Below are the code and all the weights of a small trained network. Each question names an input and a target symbol and asks about switching units off, where a switched-off unit gives its printed mean instead of its output.

import numpy as np


def w(rows, s, z=0):
    codes = np.array(rows[::2]) - 128.0
    scale = np.full(codes.shape[1], s)
    scale[-1] = z or s
    return codes * scale


def norm(h):
    return h / np.sqrt((h * h).mean(-1, keepdims=True) + 1e-5)


def f(y):
    return y / 2 * (1 + np.tanh(0.7978845608 * (y + 0.044715 * y**3)))


def softmax(a):
    e = np.exp(a - a.max(-1, keepdims=True))
    return e / e.sum(-1, keepdims=True)


def log_softmax(a):
    a = a - a.max(-1, keepdims=True)
    return a - np.log(np.exp(a).sum(-1, keepdims=True))


def net(x, mask):
    ids = ['αβγεθμξστφψω'.index(c) for c in x.split()]
    T = len(ids)
    res = E[ids] + P[:T]
    u = 0
    for l in range(3):
        q, k, v = (norm(res) @ M[l].T for M in (Q, K, V))
        z = softmax(np.where(np.tri(T) > 0, q @ k.T / 2**0.5, -1e9)) @ v
        res = res + np.where(mask[u], z, O[l][:, -1]) @ O[l][:, :-1]
        u += 1
        y = f(norm(res) @ A[l][:, :-1].T + A[l][:, -1])
        res = res + np.where(mask[u : u + 4], y, B[l][:, -1]) @ B[l][:, :-1]
        u += 4
    return log_softmax(norm(res)[-1] @ U[:, :-1].T + U[:, -1])


Q, K, V, O, A, B = {}, {}, {}, {}, {}, {}
E = w([
[116,113,151],'α',
[95,141,71],'β',
[160,115,119],'γ',
[231,122,144],'ε',
[137,119,150],'θ',
[154,134,117],'μ',
[153,116,146],'ξ',
[122,195,133],'σ',
[129,223,126],'τ',
[151,129,178],'φ',
[126,133,109],'ψ',
[221,4,235],'ω',
],0.024)
P = w([
[115,94,135],'0',
[215,186,108],'1',
[165,147,126],'2',
[140,121,121],'3',
[189,137,2],'4',
[120,137,83],'5',
],0.0076)
Q[0] = w([
[107,2,61],'L0H1',
[165,47,163],'L0H1',
],0.0067)
K[0] = w([
[254,66,36],'L0H1',
[220,203,154],'L0H1',
],0.0081)
V[0] = w([
[3,110,154],'L0H1',
[191,253,163],'L0H1',
],0.013)
O[0] = w([
[136,208,120,2],'L0H1',
[105,162,1,204],'L0H1',
],0.0088,0.0093)
A[0] = w([
[130,87,2,66],'L0N1',
[98,92,179,115],'L0N2',
[125,140,121,116],'L0N3',
[183,9,55,2],'L0N4',
],0.0092,0.0027)
B[0] = w([
[11,84,196,233],'L0N1',
[2,121,94,130],'L0N2',
[150,126,137,125],'L0N3',
[1,206,93,254],'L0N4',
],0.0088,0.0082)
Q[1] = w([
[180,9,41],'L1H1',
[175,136,173],'L1H1',
],0.011)
K[1] = w([
[142,10,53],'L1H1',
[150,154,91],'L1H1',
],0.013)
V[1] = w([
[141,197,27],'L1H1',
[154,247,207],'L1H1',
],0.015)
O[1] = w([
[160,178,199,64],'L1H1',
[137,170,5,2],'L1H1',
],0.016,0.0053)
A[1] = w([
[129,130,127,2],'L1N1',
[80,147,75,208],'L1N2',
[251,84,108,194],'L1N3',
[105,176,118,46],'L1N4',
],0.019,0.0049)
B[1] = w([
[167,52,5,106],'L1N1',
[153,195,196,254],'L1N2',
[50,74,234,146],'L1N3',
[244,134,124,139],'L1N4',
],0.016,0.0076)
Q[2] = w([
[231,77,164],'L2H1',
[80,157,253],'L2H1',
],0.021)
K[2] = w([
[138,131,251],'L2H1',
[201,27,73],'L2H1',
],0.022)
V[2] = w([
[45,254,98],'L2H1',
[90,81,31],'L2H1',
],0.024)
O[2] = w([
[59,223,230,17],'L2H1',
[2,117,57,250],'L2H1',
],0.019,0.0014)
A[2] = w([
[241,253,97,115],'L2N1',
[126,56,178,109],'L2N2',
[216,72,101,150],'L2N3',
[172,240,164,254],'L2N4',
],0.024,0.0087)
B[2] = w([
[148,101,26,191],'L2N1',
[43,97,185,174],'L2N2',
[191,200,145,209],'L2N3',
[252,140,88,252],'L2N4',
],0.033,0.014)
U = w([
[166,143,43,255],'α',
[95,158,79,255],'β',
[156,138,204,102],'γ',
[105,104,199,102],'ε',
[124,252,158,8],'θ',
[176,25,146,93],'μ',
[165,138,138,71],'ξ',
[92,191,119,80],'σ',
[165,157,87,104],'τ',
[130,59,37,26],'φ',
[122,117,75,139],'ψ',
[158,139,146,124],'ω',
],0.018,0.0052)

Each question gives the input, a string of symbols that net reads in full, and the target symbol t.
The units are the heads (2 rows each of Q, K, V and O) and the neurons (one row each of A and B). Each row of codes is followed by its name. A weight is (code - 128) times the scale printed after its matrix; where a second scale follows, it is the last column's (O, A, B and U).
mask holds one flag per unit, layer by layer, with each layer's heads first. A switched-off unit (its flag False) gives its mean, the last column of its rows in O or B, instead of its output. The means were averaged over made-up inputs and are rounded, as every weight is.
A unit's drop is (log p(t) with every unit on - log p(t) with that unit switched off) / (log p(t) with every unit on - log p(t) with every unit switched off).
The circuit of an input: a set's keep is (log p(t) with only the set's units on - log p(t) with every unit switched off) / (log p(t) with every unit on - log p(t) with every unit switched off). Starting from the 12 units with the biggest drops (on a tie, the unit counted first), units are removed one at a time, each time the one whose removal leaves the highest keep (on an exact tie, the one counted first), for as long as the keep stays at least 0.8.
circuit, biggest first: the units of the circuit, biggest drop first
most important unit: the unit with the biggest drop
top k neurons: the k neurons with the biggest drops, biggest first
k most important neurons of layer l: the k neurons of layer l with the biggest drops, biggest first
input θ α ω ψ β γ, target β: top 3 neurons => [L0N4, L0N1, L1N3]
input ξ ψ α, target φ: 2 most important neurons of layer 1 => [L1N2, L1N4]
input μ α ξ φ θ ξ, target ε: most important unit => L1H1
input α θ γ ξ ψ, target θ: circuit, biggest first => [L0H1, L1H1, L2H1]
input α ψ θ ω ε, target μ: top 4 neurons => [L1N3, L1N2, L2N4, L2N2]
input α θ β θ, target θ: circuit, biggest first => [L0H1, L2H1, L1H1]
input θ γ ξ φ ω, target μ: circuit, biggest first => [L2H1, L2N4, L1N3]
input ψ σ μ ω, target μ: circuit, biggest first => [L2H1, L2N4, L2N2]
input ξ γ μ ψ, target φ: top 2 neurons => [L0N4, L1N2]
input θ τ θ ψ, target β: circuit, biggest first => [L1H1, L0H1, L0N1, L2N4]
input α τ φ γ, target θ: top 2 neurons => [L1N2, L0N4]
input α ψ ε γ θ γ, target θ: top 3 neurons => [L0N4, L1N2, L1N3]
input α ξ τ θ ξ α, target θ: top 3 neurons => [L1N2, L1N3, L0N4]
input α α μ, target θ: circuit, biggest first => [L2H1, L0H1, L1H1]
input ξ ε ψ, target φ: circuit, biggest first => [L1H1, L0H1, L2H1, L2N4]
input α β φ μ ξ μ, target θ: circuit, biggest first => [L2H1, L1H1, L0H1]
input θ φ φ ξ γ, target β: circuit, biggest first => [L0N4, L1H1, L2H1]
input ξ θ β α, target φ: circuit, biggest first => [L0H1, L1H1, L2H1, L2N4]
input α ξ ε θ, target θ: top 3 neurons => [L1N2, L0N1, L0N4]
input ξ β β, target φ: most important unit => L0H1
input μ θ ω φ ω ε, target μ: circuit, biggest first => [L1H1, L2H1]
input α ε ψ ψ, target θ: circuit, biggest first => [L0H1, L2H1, L1H1]
input ξ ω α α μ, target φ: most important unit => L1H1
input γ γ μ, target μ: top 2 neurons => [L1N2, L0N1]
input μ μ γ μ γ, target ε: top 2 neurons => [L1N2, L0N4]
input ξ γ β, target φ: circuit, biggest first => [L0H1, L1H1, L2H1, L2N4]
input ξ φ φ ε θ, target φ: top 4 neurons => [L0N4, L2N4, L1N2, L0N1]
input θ ψ β α σ α, target β: most important unit => L0H1
input ξ α ξ φ θ γ, target φ: top 4 neurons => [L0N4, L1N2, L2N4, L0N1]
input γ τ ξ α θ α, target μ: 2 most important neurons of layer 1 => [L1N2, L1N4]
